Small tables with named rows and columns. After each table, cells are looked up by row and column.

kaged:
	vider	tegub	tinelad	dogiki	vekolig	zelu	mif
niva	16.27	-13.95	-7.72	44.60	21.62	69.99	-0.05
zak	36.70	-58.29	-30.72	52.91	42.46	-1.78	43.65
zeso	15.43	-31.67	-27.98	26.90	27.12	-66.85	70.21
zusenaf	-41.79	37.45	18.32	65.88	6.80	72.17	-45.06
nivita	-28.95	17.37	-1.47	89.05	-34.69	44.19	5.32
doluzov	-12.27	26.99	-21.02	-33.95	13.30	19.21	36.75
kurubi	84.43	-27.95	3.63	-43.04	61.97	54.78	23.69
fogu	-2.24	23.99	26.59	-27.78	99.14	35.74	-49.96
ziti	76.98	-20.47	12.87	14.68	8.12	94.89	14.40

doluzov, vekolig -> 13.30
nivita, tegub -> 17.37
kurubi, zelu -> 54.78
nivita, zelu -> 44.19
kurubi, vider -> 84.43
ziti, tinelad -> 12.87
ziti, mif -> 14.40
fogu, dogiki -> -27.78
kurubi, vekolig -> 61.97
zusenaf, tinelad -> 18.32
zusenaf, tegub -> 37.45
ziti, vekolig -> 8.12
zusenaf, vekolig -> 6.80
Which row has the largest vekolig? fogu

Table zaditem
,vud,gem,veg
fogalal,55,56,58
bav,51,59,59
nibaf,47,59,58
dorozi,51,56,51
kupom,50,59,56
midesab,54,55,57
tegade,52,55,48
ros,52,59,51
foz,125,93,226

kupom, vud: 50
bav, veg: 59
dorozi, veg: 51
tegade, vud: 52
kupom, veg: 56
tegade, veg: 48
foz, veg: 226
midesab, gem: 55
bav, vud: 51
ros, gem: 59
ros, veg: 51
tegade, gem: 55
midesab, veg: 57
nibaf, gem: 59
fogalal, veg: 58
fogalal, gem: 56
bav, gem: 59
Which row has the largest vud? foz

gibepit =
fields: komafil, gup, lum, mil, rep, nar, godinov, fonerud, far, dedub
zovem: [34364, 38053, 33180, 34725, 54773, 14184, 45318, 37073, 39733, 35513]
zamo: [34790, 37559, 37981, 35782, 45946, 19847, 41192, 37162, 40728, 39553]
vazovaf: [34106, 38422, 32462, 34389, 52391, 10822, 46242, 36465, 38993, 35838]
gudof: [33202, 36190, 43918, 38058, 30393, 66608, 18667, 37528, 40392, 35511]
katod: [34893, 36817, 33862, 35884, 42502, 29522, 38611, 37192, 36275, 36118]
girima: [37341, 34844, 38701, 39158, 11439, 79178, 24409, 36198, 35673, 34533]
pog: [39066, 35330, 37994, 38747, 6156, 88763, 24620, 35205, 35829, 33885]
boz: [33996, 38029, 33921, 34765, 51053, 17332, 43286, 36632, 39271, 35731]
katevu: [36069, 34565, 42917, 39075, 23449, 60928, 24762, 37910, 37702, 37571]
navivi: [38170, 36564, 37296, 36871, 40181, 47746, 33557, 37053, 36750, 34953]
vutupo: [35002, 37255, 37054, 35874, 45926, 22053, 40737, 36914, 40141, 38743]
sunu: [35257, 37244, 33583, 34931, 52228, 20199, 43859, 37020, 39847, 36192]

What is the godinov of pog in gibepit?
24620
What is the godinov of katod in gibepit?
38611
What is the rep of gudof in gibepit?
30393
What is the godinov of navivi in gibepit?
33557
What is the rep of navivi in gibepit?
40181
What is the lum of zamo in gibepit?
37981
What is the rep of sunu in gibepit?
52228
What is the fonerud of sunu in gibepit?
37020
What is the nar of zovem in gibepit?
14184
What is the lum of pog in gibepit?
37994
What is the komafil of navivi in gibepit?
38170
What is the gup of katod in gibepit?
36817
What is the dedub of navivi in gibepit?
34953
What is the komafil of pog in gibepit?
39066
What is the dedub of pog in gibepit?
33885
What is the gup of sunu in gibepit?
37244
Row with the largest lum: gudof

bopemim =
	nof	zap	zamoba
dop	135	798	575
tul	133	196	35
vab	363	838	164

zap of tul = 196
zamoba of tul = 35
zamoba of dop = 575
nof of tul = 133
nof of vab = 363
nof of dop = 135
zamoba of vab = 164
zap of dop = 798
zap of vab = 838

Table kub
	religu	dis	rusuga	gar	lumov	pegebu	kunise
gafo	-958	-25131	-17443	-24197	-9790	-50207	-4693
fimomat	7617	17884	-28602	-36678	10346	18302	-34738
subefi	55651	-18577	-22898	-16115	-2657	-51717	-46449
duvu	-20137	5621	-12361	-21571	-21944	-40719	-53373
nopupar	2400	-12648	-34658	-25876	-23915	-17189	-99361
pubak	-37751	-20213	-16685	-27165	-22877	-24870	5983
zete	-32520	15437	-39070	-16273	-18610	-20276	-65271
daf	-15265	-12158	-17348	17492	-17040	-29883	6247
favamur	-11099	-38996	-20800	-22729	-18430	13829	19859
fivig	4286	-29144	-11327	-32957	-13168	-50730	32310
nos	-15115	-40745	-25412	-37844	-13114	-25074	-43451

kunise of subefi = -46449
kunise of fivig = 32310
lumov of fimomat = 10346
dis of zete = 15437
religu of daf = -15265
religu of gafo = -958
religu of nopupar = 2400
rusuga of zete = -39070
gar of favamur = -22729
lumov of fivig = -13168
pegebu of duvu = -40719
pegebu of pubak = -24870

meveleb
|  | komasi | non | sobe | rupifa |
|---|---|---|---|---|
| zorasif | 138 | 201 | 191 | 210 |
| banapa | 93 | 219 | 224 | 236 |
| sege | 138 | 213 | 189 | 214 |
| gabuge | 220 | 194 | 87 | 89 |
| bina | 110 | 125 | 118 | 70 |
| zug | 233 | 233 | 66 | 108 |
| nebuzod | 125 | 107 | 118 | 71 |
| gobeg | 208 | 108 | 207 | 219 |
| kuno | 193 | 126 | 215 | 229 |
| lal | 193 | 224 | 65 | 55 |
| daduri | 106 | 144 | 146 | 114 |

What is the non of nebuzod in meveleb?
107
What is the sobe of lal in meveleb?
65
What is the komasi of zorasif in meveleb?
138
What is the non of sege in meveleb?
213
What is the rupifa of zorasif in meveleb?
210
What is the rupifa of nebuzod in meveleb?
71
What is the sobe of kuno in meveleb?
215
What is the sobe of banapa in meveleb?
224
What is the komasi of sege in meveleb?
138
What is the komasi of bina in meveleb?
110
What is the rupifa of gabuge in meveleb?
89
What is the rupifa of sege in meveleb?
214
What is the non of banapa in meveleb?
219
What is the non of kuno in meveleb?
126
What is the rupifa of daduri in meveleb?
114
What is the komasi of nebuzod in meveleb?
125
What is the komasi of lal in meveleb?
193
What is the rupifa of gobeg in meveleb?
219
What is the non of gabuge in meveleb?
194

